Group and class of each row
[-0.54  1.18 -2.13 -1.40 -1.59 -0.85 -0.43 -0.67 -0.16 -1.35 -0.33  0.75
  1.63  0.49 -1.17 -0.51  0.06 -3.14  0.92  1.04  0.50  1.30  8.38  2.04
  0.44  1.22  1.23  0.27  1.61 -0.70  1.73 -1.64  0.33  0.09] : H:N
[ 2.07  1.03  1.41 -4.04 -0.28 -4.01  1.52 -2.93  0.53  0.15 -0.25 -0.66
  0.08  0.85 -0.03  0.49  0.96 -4.48  0.86  1.43 -1.68 -0.01  0.35  0.68
  0.99  0.55  0.33  0.27  2.20 -0.99 -0.20  1.08  0.64  0.28] : B:E
[ 2.28 -2.31 -1.26 -2.14 -0.64 -1.00  1.28 -2.45  0.88  0.50  0.08 -0.59
  0.50  0.13 -0.72 -0.09  0.15 -2.87 -1.16  1.47 -1.25 -0.78  1.06 -0.45
  0.38  0.53  1.24 -0.38  1.88 -0.06  0.48  0.76  2.29  1.18] : B:C
[-1.72  1.38 -1.45 -0.69 -0.76 -0.22 -0.33  0.13  0.78  1.08 -0.37 -0.72
  0.02 -0.25 -0.67  0.25 -2.11 -1.96 -0.36  2.40 -0.51  3.30  0.45  1.22
 -0.15  1.04  1.43  0.88 -0.56 -4.97  0.80 -0.59  0.11  1.37] : H:N
[ 2.65 -0.77  4.13 -2.12 -0.79 -0.53  2.87 -2.62 -0.03  1.26  0.83  0.14
  1.38 -0.09 -0.14 -0.73  1.43 -5.53  0.38  1.73 -0.77 -1.98  0.25  0.10
  1.09 -0.50 -1.37  0.24  3.10  3.15 -0.12  0.41 -0.90 -0.67] : B:K
[-1.95  1.87 -0.63 -2.43 -0.55  1.34  1.30 -0.29 -0.44 -0.33  0.46 -0.25
  0.68  0.42  0.47 -1.36  1.02 -3.84  1.06  1.20 -0.44  1.69  0.87  4.16
  0.21 -0.63  0.14 -0.03  0.75 -1.53 -0.62 -1.06 -3.56 -0.24] : H:N
[-0.50  0.46 -1.17  0.38 -0.39 -1.29  1.63 -2.45 -0.26  0.26 -0.60  0.71
  0.90 -0.15 -2.66 -1.45  0.45 -3.37  1.28 -0.35 -0.15 -0.21  0.24  0.74
  0.47  0.51 -0.21 -0.50  2.40  1.41  1.12 -0.28  0.76  0.25] : H:U
[-0.83  0.91 -1.36 -0.68 -0.31 -2.08  1.22 -0.30 -0.23  0.30  0.47  1.28
  1.86 -0.28 -1.80 -0.84 -0.09 -2.80  0.00  0.85 -0.73  0.39 -0.12  2.16
  0.12  1.89  0.08 -0.27  2.28  1.60  2.66 -0.58  0.24 -0.67] : H:U
[ 2.17  1.17  3.21 -0.62  0.16 -2.58  1.75 -2.92 -0.03  0.89  0.55  0.12
  1.07  0.03 -0.44  0.20  0.92 -4.70 -0.80  2.66 -0.29 -0.04  0.86  0.72
  1.81  1.01 -0.36  0.30  2.86  0.40  0.69  0.98 -0.57  0.34] : B:E
[-1.95  1.47 -0.56 -0.57 -0.19 -0.57  2.28 -0.26 -0.67  0.06 -2.64 -0.05
  1.08 -0.45 -1.79 -1.31 -0.09 -3.00  2.85 -1.14 -0.54  0.31  1.56  3.30
 -0.27  0.27 -1.07 -0.63  2.56  0.25  1.67 -1.84 -0.26  0.77] : H:N
[-0.63 -0.04  0.09 -0.22  0.13 -0.45  1.81 -0.14 -0.97 -0.59 -1.29  0.41
  2.63 -0.19 -1.58 -1.97  0.82 -3.28  1.28 -0.88 -1.37  0.30 -0.31  2.70
  0.07  0.54 -0.97  0.16  1.89  1.57  1.68 -0.59  0.05 -0.80] : H:U
[ 1.06  1.04 -0.83 -2.58  0.69 -0.46  3.65 -0.79  1.10  0.30 -0.50 -1.01
  0.68 -0.17 -0.31 -0.70  0.21 -5.32 -0.52  1.15 -1.19 -0.49 -0.23  0.12
  0.50  0.52  1.86 -0.03  1.88 -0.49  0.64  1.61  1.99  0.06] : B:C
[-0.55  1.34 -0.62 -1.54  0.09 -0.34  2.69 -1.19  0.05  0.75 -0.44 -0.50
  1.30 -0.06 -1.30 -1.03 -0.32 -5.38  0.16  1.33 -1.34  0.00  0.12  3.00
  1.06  0.82  0.44  0.58  2.11 -0.09  1.31 -0.22 -0.40 -0.09] : H:N
[ 1.94  0.23 -0.68 -1.57  1.67 -1.32  6.65 -2.86 -0.19  2.07 -0.56  0.07
  1.62  0.87 -0.68 -0.02 -0.97 -6.61 -2.50  3.99 -4.20 -2.20  0.71  2.35
  1.88  1.65  2.36 -0.93  3.79  5.20  0.56  1.60 -0.66 -2.39] : B:K
[ 0.51  1.45 -2.27  1.50  0.21 -0.93  2.19 -0.74 -0.16  0.00 -0.80  0.68
  1.82  0.00 -2.71 -1.55  0.36 -3.96  0.95  0.58 -0.49  0.60  0.46  2.94
  0.36  1.32 -0.53 -0.09  1.72 -0.33  2.00 -0.48  0.78 -1.21] : H:N
[ 2.01  0.64  2.36 -0.71 -0.28 -0.84  7.57 -4.12 -0.71  0.71  0.99  0.29
  1.38 -0.38  0.21 -1.23  0.31 -8.78 -0.96  0.93 -3.21 -3.23  0.26  2.58
  2.12 -1.83  1.24 -0.10  5.09  5.54  0.63  1.33 -0.87 -1.18] : B:K
[ 1.68  0.13  1.39 -1.38 -1.51 -2.39  0.53 -2.51  0.72  0.40  0.07 -0.11
  0.59  0.34 -0.43 -0.81  0.91 -3.29 -0.57 -0.81 -1.24 -1.51 -0.55  0.53
  2.25  0.45 -0.11  0.03  2.71  2.90  1.11  0.86  1.67  0.46] : B:C
[ 1.30  0.64  3.07 -3.07  0.04 -1.85  1.44 -2.26 -1.96 -0.76  1.52  0.19
  1.24 -0.76  0.45 -1.17  1.02 -4.38 -0.12 -0.82  0.19 -1.38  0.28  0.58
  0.34 -0.16 -0.45 -0.63  1.93  0.95  0.15  0.22 -0.37 -0.86] : B:E
[ 2.06  1.54  2.86 -1.77  0.09 -1.95  2.22 -3.73 -0.62  0.93  0.60  0.89
  1.03 -0.76 -0.56  0.49  1.36 -5.53  1.05  2.62  0.01 -0.24  0.84  1.45
  0.56 -0.33 -0.14 -0.59  3.16 -0.38  1.42  0.38  0.74 -0.76] : B:E
